Where the symbols take the states:
tl: d>pp, v>-, j>-, w>tc, r>ph, c>gn
gb: d>nj, v>gn, j>-, w>ph, r>td, c>ld
sj: d>cn, v>-, j>-, w>lg, r>dd, c>tc
jg: d>rl, v>tc, j>-, w>dd, r>bb, c>ph
sd: d>tj, v>lt, j>jm, w>ql, r>-, c>lz
pp: d>tl, v>-, j>-, w>rh, r>dm, c>mp
qq: d>cp, v>zd, j>jg, w>lz, r>-, c>sf
fm: d>ld, v>bf, j>-, w>nj, r>pm, c>tg
sb: d>fz, v>jm, j>ml, w>nq, r>ql, c>lt
rn: d>sf, v>dp, j>dm, w>cp, r>-, c>th
qg: d>ql, v>fz, j>fm, w>th, r>-, c>tj
nh: d>dd, v>cn, j>-, w>tg, r>qt, c>rl
rl: d>jg, v>rh, j>-, w>nh, r>br, c>dm
gn: d>mp, v>-, j>-, w>tl, r>gb, c>ml
cn: d>sj, v>-, j>-, w>fp, r>nh, c>rh
dp: d>td, v>nj, j>pp, w>lf, r>rn, c>pm
jm: d>tg, v>lg, j>-, w>ld, r>sb, c>dd
dm: d>ph, v>pp, j>-, w>rl, r>lf, c>nj
nj: d>gb, v>mp, j>-, w>dm, r>dp, c>fm
pm: d>nq, v>fm, j>mp, w>dp, r>th, c>fz
tc: d>rh, v>-, j>-, w>sj, r>jg, c>tl
fp: d>lg, v>-, j>-, w>bf, r>tg, c>cn
br: d>bb, v>rl, j>cn, w>qt, r>bd, c>lf
ql: d>qg, v>sb, j>ld, w>hn, r>-, c>sd
lt: d>qt, v>dd, j>lg, w>sb, r>sd, c>bb
sf: d>rn, v>td, j>ph, w>qq, r>-, c>hn
ml: d>bf, v>-, j>-, w>gn, r>ld, c>lg
nq: d>pm, v>ld, j>gn, w>td, r>hn, c>sb
lz: d>bd, v>bb, j>dd, w>sd, r>-, c>qq
ld: d>fm, v>ml, j>-, w>gb, r>nq, c>jm
td: d>dp, v>gb, j>tl, w>zd, r>sf, c>nq
bb: d>br, v>jg, j>sj, w>lt, r>lz, c>zd
mp: d>gn, v>-, j>-, w>pp, r>nj, c>bf
bf: d>ml, v>-, j>-, w>mp, r>fm, c>fp
tj: d>sd, v>qt, j>tg, w>qg, r>-, c>bd
rh: d>tc, v>-, j>-, w>cn, r>rl, c>pp
bd: d>lz, v>br, j>nh, w>tj, r>-, c>cp
cp: d>qq, v>lf, j>rl, w>bd, r>-, c>rn
fz: d>sb, v>tg, j>bf, w>pm, r>qg, c>qt
hn: d>th, v>nq, j>gb, w>sf, r>-, c>ql
qt: d>lt, v>nh, j>fp, w>fz, r>tj, c>br
dd: d>nh, v>sj, j>-, w>jm, r>lt, c>jg
zd: d>lf, v>ph, j>tc, w>bb, r>qq, c>td
th: d>hn, v>pm, j>nj, w>rn, r>-, c>qg
ph: d>dm, v>tl, j>-, w>jg, r>zd, c>gb
lg: d>fp, v>-, j>-, w>ml, r>jm, c>sj
lf: d>zd, v>dm, j>rh, w>br, r>cp, c>dp
tg: d>jm, v>fp, j>-, w>fm, r>fz, c>nh

In the rows, 58 means zero.

The rows follow the links: the fewer symbols apart two states are, the more alike their rows tend to be.

Each row is also shifted at random along 4 hidden directions that mean nothing.

Row, then state:
[  40   72   65   87   77   57   44   88   81   47   60   53   69   63   57   58   83   85   37   66   36   82   79   39   73   68   72   55   54   57   59   76   78   58   44   39   77   79   60   57   62   69   61   36   46   80   82   54   58   47   85   69   60   61   71   74   41   64   55   63   92   25   74]; state fz
[  79   64   45   68   37   69   74   77   71   54   89   31   47   50   34   54   50   46   47   44   42   61   87   36   51   67   32   64   77   59   60   66   71   66   64   47   60   49   50   52   62   55   73   41   62   69   72   61   54   42   49   32   53   60   53   54   59   69   69   48   82   68  105]; state sf
[  60   51   49   48   62   80   70   74   35   66   69   62   74   42   49   58   45   61   47   67   91   61   51   72   45   64   73   42   84   85   51   45   46   63   47   63   55   35   64   36   43   44   39   75   60   51   45   72   65   73   41   42   62   54   59   39   53   59   59   32   45   83   36]; state jg
[  60   56   52   52   64   45   57   49   41   55   38   88   58   54   89   40   68   52   51   58   55   43   62   67   71   32   51   57   51   60   40   38   61   45   65   59   57   74   63   69   51   81   46   55   69   65   61   77   57   43   67   65   62   77   47   58   60   41   60   79   67   53   60]; state mp
[  78   68   72   72   56   46   56   67   80   40   75   54   61   69   37   50   45   68   61   51   21   69   67   45   50   63   39   62   47   57   80   61   56   42   65   44   62   69   28   46   52   62   78   43   53   76   66   73   75   56   68   60   36   66   62   71   43   44   51   77   59   43   78]; state cp
[  79   51   48   42   45   66   60   54   35   61   78   55   67   59   63   53   33   34   54   34   48   45   76   65   47   51   45   54   76   46   43   49   57   62   50   66   54   47   62   37   38   60   70   73   62   64   49   62   73   61   35   46   59   52   47   50   37   57   67   48   76   59   79]; state ph
[  81   55   50   42   36   30   59   21   53   66   64   42   23   71   42   67   31   30   72   44   60   44   55   61   42   68   29   83   52   34   54   56   51   73   63   76   53   46   63   55   78   43   76   66   79   52   35   60   42   49   52   52   57   55   52   46   88   64   77   59   40   66   52]; state td
[  62   64   65   54   70   49   54   66   33   40   49   89   68   74   85   40   64   60   49   73   59   48   51   78   52   55   58   35   54   59   41   36   42   39   59   70   58   56   51   36   34   77   49   66   68   65   51   81   60   55   53   75   52   63   71   56   33   42   50   65   55   48   23]; state pp
[  46   43   52   29   67   68   54   38   34   80   51   61   68   58   77   77   50   49   64   63   75   48   44   81   50   62   89   56   67   54   49   58   59   67   43   76   61   53   85   51   57   50   57   78   54   52   33   49   65   79   46   72   77   46   55   56   62   62   61   38   49   47   21]; state sj
[  36   54   64   47   76   70   41   68   41   60   38   72   92   46   78   54   63   78   59   81   67   59   55   75   76   43   85   67   69   65   49   48   67   47   42   46   75   88   69   70   46   68   76   58   37   75   56   68   58   63   71   70   71   72   50   72   48   57   64   59   63   31   19]; state cn
[  64   66   74   54   61   55   59   67   44   40   50   87   72   41   69   27   56   62   60   69   69   45   53   71   69   39   42   67   59   74   61   33   45   39   70   52   61   76   43   71   37   81   71   57   51   67   64   81   65   47   66   60   51   76   57   57   51   40   61   78   49   67   30]; state dm
[  64   51   57   67   53   78   68   69   76   65   76   31   68   46   25   75   53   71   68   51   55   72   58   45   49   75   62   63   64   59   76   77   63   62   50   50   62   45   57   58   75   42   64   53   46   51   67   35   65   74   49   36   53   37   56   54   60   77   66   36   66   69   71]; state sd
[  54   55   66   49   75   55   49   66   38   47   59   79   94   58   88   42   50   66   50   73   54   62   52   80   62   46   72   51   66   59   51   39   59   40   36   59   74   75   60   45   38   72   70   65   48   76   56   83   81   62   68   83   55   70   57   62   34   44   56   71   68   36   27]; state rh
[  72   66   63   83   53   37   64   54   70   42   49   70   39   75   62   35   70   56   56   60   44   56   52   48   62   48   33   60   42   52   57   49   49   43   73   53   43   65   38   65   56   68   53   45   64   66   74   72   55   39   77   60   42   65   61   59   58   47   49   80   56   60   79]; state dp
[  58   47   55   21   59   62   52   46   30   72   63   68   75   56   73   71   43   39   63   55   66   43   46   81   45   56   74   55   66   49   49   50   53   62   36   69   63   52   80   52   43   53   67   84   52   56   37   62   73   77   42   65   68   50   51   51   46   54   68   51   50   53   35]; state tc
[  64   60   74   76   58   68   68   65   85   41   59   63   64   43   33   38   56   75   64   64   62   67   43   51   56   62   55   65   63   96   90   58   57   46   56   43   53   72   31   70   65   51   66   50   45   60   70   68   67   66   74   48   33   66   64   64   67   59   55   59   38   71   56]; state bd
[  49   49   57   53   55   95   65   73   70   75   70   40   82   33   38   72   53   57   64   42   62   63   71   42   61   63   72   63   83   75   69   78   79   71   50   49   56   50   66   67   63   57   59   53   35   58   62   38   74   79   39   41   68   50   51   61   58   74   59   33   72   70   95]; state lt
[  35   61   63   66   77   64   49   72   56   60   36   85   67   52   87   52   98   69   49   65   70   53   57   57   79   32   82   48   60   65   40   53   75   54   62   54   59   70   69   84   56   84   36   54   50   57   68   59   60   55   75   72   71   68   59   62   51   55   57   62   70   56   72]; state fp

Start here and follow the symbols in turn, left to right. Where do you end up?
Answer with the state's name.
[  48   51   55   33   53   81   52   50   47   79   70   53   78   55   58   78   39   59   68   52   68   56   61   70   56   65   87   67   76   52   56   71   70   73   34   61   70   60   78   61   65   44   73   77   46   59   41   35   72   82   42   56   81   48   46   59   52   74   72   39   68   46   48]
r d d: lt
[  75   63   64   85   49   40   76   61   81   37   56   63   31   59   39   49   72   63   51   65   50   67   53   42   62   61   33   57   45   67   71   56   50   48   85   43   42   54   27   65   67   65   49   39   73   48   82   65   48   41   76   62   36   67   64   59   69   48   49   70   49   74   81]
w c: rn
[  59   46   74   61   57   51   52   61   69   48   59   62   78   46   48   46   41   73   64   72   54   68   41   69   58   59   62   79   57   82   92   42   54   34   45   48   70   83   42   60   59   51   90   58   35   73   63   75   70   67   79   66   34   64   61   68   60   50   58   72   40   52   28]
d d: br
[  59   57   45   58   45   62   59   70   57   65   74   36   41   59   49   72   55   48   49   53   47   65   90   43   64   72   46   61   74   40   37   81   74   75   65   61   68   53   70   52   66   58   55   44   68   58   62   44   38   42   47   42   73   58   61   66   59   77   70   35   80   46   85]
j d c: bf
[  70   68   53   82   47   48   69   82   68   48   89   26   24   76   36   74   53   62   44   67   48   82   71   38   43   98   42   42   59   47   53   82   52   65   59   69   68   35   57   21   63   49   40   40   88   51   61   50   33   38   50   48   57   50   82   54   53   69   59   39   65   50   59]
w v w: zd
[  75   55   40   31   45   57   62   48   25   67   67   46   39   57   69   54   29   34   47   67   80   48   68   67   53   67   39   70   71   54   37   41   61   70   57   73   78   52   76   49   50   51   66   65   81   61   38   79   31   42   51   53   71   78   53   53   79   70   80   38   49   45   18]
d d c w: gb
[  67   55   42   28   54   66   54   46   20   69   57   60   51   56   83   52   40   34   51   49   60   39   77   71   67   47   50   67   65   40   27   40   70   71   58   70   59   60   81   61   50   65   65   73   69   65   34   71   51   54   45   51   78   64   44   58   60   58   74   59   65   50   58]
r w d: dm
[  52   58   44   56   49   78   68   68   44   81   64   63   40   49   73   60   70   42   44   61   80   45   78   49   69   50   45   46   69   62   29   65   67   82   76   67   49   39   76   65   62   72   36   52   73   45   62   46   45   43   40   41   85   61   59   55   69   72   59   27   78   76   87]
c w c d: tg
[  51   66   51   58   69   49   39   75   45   51   47   72   70   64   94   44   74   61   41   63   43   52   87   62   79   44   65   50   55   33   27   52   78   54   56   57   79   85   77   59   47   92   61   45   55   81   63   65   58   43   66   74   80   71   58   70   34   55   56   76  102   15   63]
c d: lg
[  70   52   47   36   53   76   62   58   31   68   55   82   70   48   77   45   54   30   57   33   64   38   78   65   56   26   54   47   71   44   38   45   69   67   66   63   40   56   64   54   42   78   52   76   48   63   53   67   70   66   35   39   65   55   46   51   46   54   68   56   78   76   94]
r r d: lf
[  56   68   62   75   54   46   57   60   86   44   56   39   42   56   46   48   61   73   62   68   54   62   63   37   74   62   42   91   58   63   67   66   72   54   65   48   70   77   52   83   68   56   84   31   56   67   79   57   44   35   82   50   57   78   64   75   75   71   59   66   55   42   54]
d j r c: nq
[  30   48   44   27   54   99   48   47   42   84   40   63   79   32   83   58   58   43   60   39   76   29   85   64   87   28   74   87   77   59   34   67  100   78   49   44   59   78   90  109   63   72   72   64   38   64   54   48   60   67   54   38   89   73   31   59   75   78   68   49   84   56   94]
c r r: lt
[  56   71   70   95   72   48   63   89   85   42   71   50   63   64   34   70   82   89   46   75   50   94   52   44   44   86   69   31   58   79   79   78   42   46   50   51   70   45   32   28   61   48   37   47   57   52   76   50   64   60   69   69   44   45   88   64   39   53   41   56   48   58   41]
j r: fz
[  71   53   57   59   48   76   76   57   63   63   78   62   64   47   40   65   59   49   64   49   71   62   41   54   40   63   60   48   71   85   71   67   41   69   60   64   29   30   48   51   62   38   40   79   55   36   61   56   77   88   41   44   45   34   50   38   64   57   54   40   45   99   82]
c v d: dm
[  48   60   49   42   60   58   54   47   32   69   55   65   48   66   77   71   66   39   59   50   55   38   74   55   63   53   62   47   52   27   28   65   64   76   59   74   46   50   85   58   63   72   45   67   70   46   46   46   53   58   44   62   84   52   50   58   63   63   62   57   79   54   81]
c r: jm
[  82   49   50   42   39   77   79   47   51   62   70   54   55   37   38   46   41   38   70   40   74   42   60   58   50   41   33   71   72   73   69   56   57   67   72   55   37   49   47   68   60   50   67   65   64   50   54   60   63   61   33   22   48   63   44   44   76   60   72   44   38   97   83]
w j: sj
[  53   71   56   76   76   32   45   72   60   46   44   71   41   78   80   57   86   72   47   83   53   70   61   53   66   60   53   33   37   43   36   62   57   46   75   69   70   61   58   48   52   82   41   42   78   67   66   59   46   40   69   80   58   64   75   68   49   51   46   66   73   37   48]
d w d v: mp
[  48   67   64  100   70   48   54   70   92   47   60   48   50   79   34   72   81   77   51   66   39   83   47   38   55   78   70   42   44   58   77   78   47   46   59   44   60   50   49   49   73   55   49   43   64   54   71   43   53   51   75   69   46   48   79   70   56   61   39   69   65   52   70]
d j d: fm
[  71   55   55   54   45   58   69   52   66   65   75   35   55   59   24   72   37   62   72   53   65   70   38   57   33   85   59   66   61   66   84   68   42   63   49   60   51   38   55   44   63   24   66   66   59   53   52   55   63   76   50   51   46   47   62   48   63   61   71   51   36   74   45]
d j: nh
